Small tables with named rows and columns. After each table, cells are looked up by row and column.

zev:
	luv	gisare	tor	lavav	bovetu	seba	vob
ziz	99	79	67	133	102	112	88
duta	142	197	126	228	179	163	119
mepara	140	106	87	138	157	177	98
gugetof	168	109	137	172	113	138	147
mes	181	103	123	164	162	144	77
nul	176	142	94	119	171	97	83
dev	154	211	113	158	174	93	112
pumis	117	189	169	225	150	117	96
fufe	122	118	137	113	155	161	172
busenoz	139	144	167	205	151	152	124
fep	157	130	125	124	190	102	56
lavedo	170	151	113	173	201	165	106
bilov	118	118	81	118	79	127	92
zumav	135	128	117	136	111	145	169

lavedo, seba => 165
fufe, lavav => 113
ziz, gisare => 79
fep, gisare => 130
dev, bovetu => 174
mes, gisare => 103
nul, seba => 97
dev, vob => 112
dev, tor => 113
ziz, tor => 67
pumis, gisare => 189
Which row has the largest luv? mes

gop:
	pedutol	dinakes	bemeg	setiz	tigi
dop	-0.27	0.49	0.78	0.31	-0.45
ruf	-0.27	0.49	0.78	0.42	-0.45
loz	-0.49	-0.85	-0.39	0.42	0.85

What is the dinakes of dop in gop?
0.49
What is the setiz of ruf in gop?
0.42
What is the setiz of dop in gop?
0.31
What is the bemeg of ruf in gop?
0.78
What is the tigi of loz in gop?
0.85
What is the tigi of dop in gop?
-0.45
What is the pedutol of dop in gop?
-0.27
What is the pedutol of loz in gop?
-0.49
What is the bemeg of loz in gop?
-0.39
What is the tigi of ruf in gop?
-0.45
What is the pedutol of ruf in gop?
-0.27
What is the dinakes of ruf in gop?
0.49
What is the bemeg of dop in gop?
0.78
What is the dinakes of loz in gop?
-0.85
What is the setiz of loz in gop?
0.42

fipibu =
fields: bubusil, num, rifu, zisegib, fofilon, fomada
danum: [121, 83, 103, 170, 155, 94]
fogomeg: [98, 156, 122, 110, 132, 200]
soz: [254, 100, 233, 253, 58, 147]
davoka: [192, 194, 238, 162, 22, 146]
puvotez: [138, 169, 97, 177, 150, 207]
kop: [140, 75, 166, 136, 111, 69]
kalepa: [62, 218, 103, 31, 94, 115]
vov: [75, 160, 62, 70, 168, 174]
bedovir: [198, 125, 211, 183, 51, 123]
susural: [100, 162, 165, 59, 79, 99]

fogomeg, fofilon -> 132
kalepa, fomada -> 115
puvotez, num -> 169
vov, bubusil -> 75
kop, zisegib -> 136
kalepa, rifu -> 103
fogomeg, rifu -> 122
davoka, bubusil -> 192
susural, num -> 162
kop, rifu -> 166
kop, num -> 75
Which row has the largest rifu? davoka

zel
         denuk  zad  suk
migaza      42  205  169
bipo        39  150  135
lagave      40  156  139
nimufat     32  135  126
gezisu      43  148  134
pifote      35  139  128
zesu        37  119  116

denuk of gezisu = 43
suk of nimufat = 126
suk of gezisu = 134
denuk of pifote = 35
suk of bipo = 135
zad of nimufat = 135
suk of migaza = 169
denuk of migaza = 42
denuk of lagave = 40
zad of lagave = 156
denuk of bipo = 39
zad of migaza = 205
zad of zesu = 119
suk of pifote = 128

val
         pira  puzuge  nen  ded  lari  zin  zipo
tonu      179     200  206  184   219  225    74
deniz      82     129  146  121   132  189   156
kinunif    35      78   81   14   129  131   127
vifabeb   127     160  184  153   150  124   119

tonu, zipo: 74
tonu, lari: 219
tonu, zin: 225
tonu, puzuge: 200
kinunif, nen: 81
vifabeb, lari: 150
deniz, lari: 132
vifabeb, zin: 124
kinunif, zin: 131
kinunif, puzuge: 78
tonu, nen: 206
kinunif, zipo: 127
tonu, ded: 184
kinunif, lari: 129
kinunif, pira: 35
deniz, puzuge: 129
vifabeb, puzuge: 160
vifabeb, zipo: 119
deniz, nen: 146
Row with the largest nen: tonu

puz:
,nir,turus,lepuvim,pusara,roripid,gudumug,bubader
zolupu,5.1,5.6,6.4,5.7,4.1,4.6,4.7
rezadar,5.2,5.6,5.1,5.7,6.4,4.6,4.6
bas,5.1,5.6,4.9,5.7,7.6,4.1,3.3
fen,5.1,5.6,4.5,5.7,4.1,4.8,4.7
vuponu,5.1,5.3,7.0,5.2,2.9,6.7,4.7
bim,3.9,4.2,2.8,6.5,4.0,4.2,4.7
fulata,9.7,5.6,5.1,5.7,2.3,3.4,6.9
lenu,5.1,6.7,5.1,6.7,6.0,2.3,4.7
zigamug,3.8,4.5,6.0,5.6,3.5,7.1,4.7
rifige,5.7,5.7,5.1,5.5,4.5,6.2,4.7

What is the bubader of fulata in puz? 6.9
What is the gudumug of lenu in puz? 2.3
What is the gudumug of bim in puz? 4.2
What is the nir of bas in puz? 5.1
What is the pusara of zolupu in puz? 5.7
What is the turus of bim in puz? 4.2
What is the gudumug of zigamug in puz? 7.1

dovode.tsv
	luma	nol
kuvoru	84.11	-55.19
pege	3.21	-34.16
fonuke	-37.24	28.94
somak	63.88	7.90

fonuke, nol -> 28.94
pege, luma -> 3.21
fonuke, luma -> -37.24
kuvoru, luma -> 84.11
somak, luma -> 63.88
somak, nol -> 7.90
kuvoru, nol -> -55.19
pege, nol -> -34.16

mugifor:
	divasa	nemaki	safa	tutufe	rapati	vuza	todas
mosom	222	213	201	124	194	88	171
bovunu	72	72	94	131	55	172	129
selo	133	153	132	186	140	149	125
gaba	90	141	90	192	137	170	82
begepep	163	174	175	115	44	155	193
tekesi	79	74	71	175	211	132	60
dogeli	45	90	57	159	98	206	59
numev	104	76	126	88	54	141	170
devivu	115	132	113	198	180	145	109
rami	34	30	50	149	117	162	82
tud	154	77	153	73	155	83	168
las	165	102	171	75	116	99	196

What is the vuza of bovunu in mugifor? 172
What is the vuza of begepep in mugifor? 155
What is the divasa of devivu in mugifor? 115
What is the vuza of selo in mugifor? 149
What is the nemaki of tekesi in mugifor? 74
What is the nemaki of mosom in mugifor? 213
What is the safa of devivu in mugifor? 113
What is the safa of mosom in mugifor? 201
Which row has the largest nemaki? mosom

labeg:
	teso	lodube	siguba	tirom
lezedo	207	203	121	144
taz	228	212	98	115
vunodum	129	129	167	82
dalogam	122	122	157	126
lobisud	190	179	144	4
gamov	134	141	172	146
zisis	102	108	180	195

teso of dalogam is 122
teso of lobisud is 190
lodube of lezedo is 203
siguba of zisis is 180
tirom of dalogam is 126
lodube of gamov is 141
teso of zisis is 102
teso of taz is 228
siguba of dalogam is 157
lodube of vunodum is 129
siguba of vunodum is 167
siguba of lobisud is 144
tirom of zisis is 195
siguba of lezedo is 121
tirom of lezedo is 144
lodube of zisis is 108
lodube of dalogam is 122
lodube of taz is 212
Row with the largest lodube: taz

tul =
	soka	vunu	kopi	lupog
dal	41.701	29.052	44.830	53.215
vetozek	68.984	53.128	66.674	63.766
madez	38.129	41.507	21.779	23.735
renogi	24.283	36.719	32.746	30.424
felup	57.822	52.930	53.263	50.150
puf	32.404	43.963	20.174	60.440
tamanem	58.140	35.720	39.830	48.590
sud	81.442	27.498	75.479	67.997
sov	25.554	68.140	63.343	39.020
bod	49.419	52.764	50.574	45.732
fizigek	57.001	67.292	45.652	50.791

vetozek, kopi: 66.674
vetozek, vunu: 53.128
madez, lupog: 23.735
renogi, lupog: 30.424
renogi, soka: 24.283
sov, vunu: 68.140
puf, lupog: 60.440
tamanem, vunu: 35.720

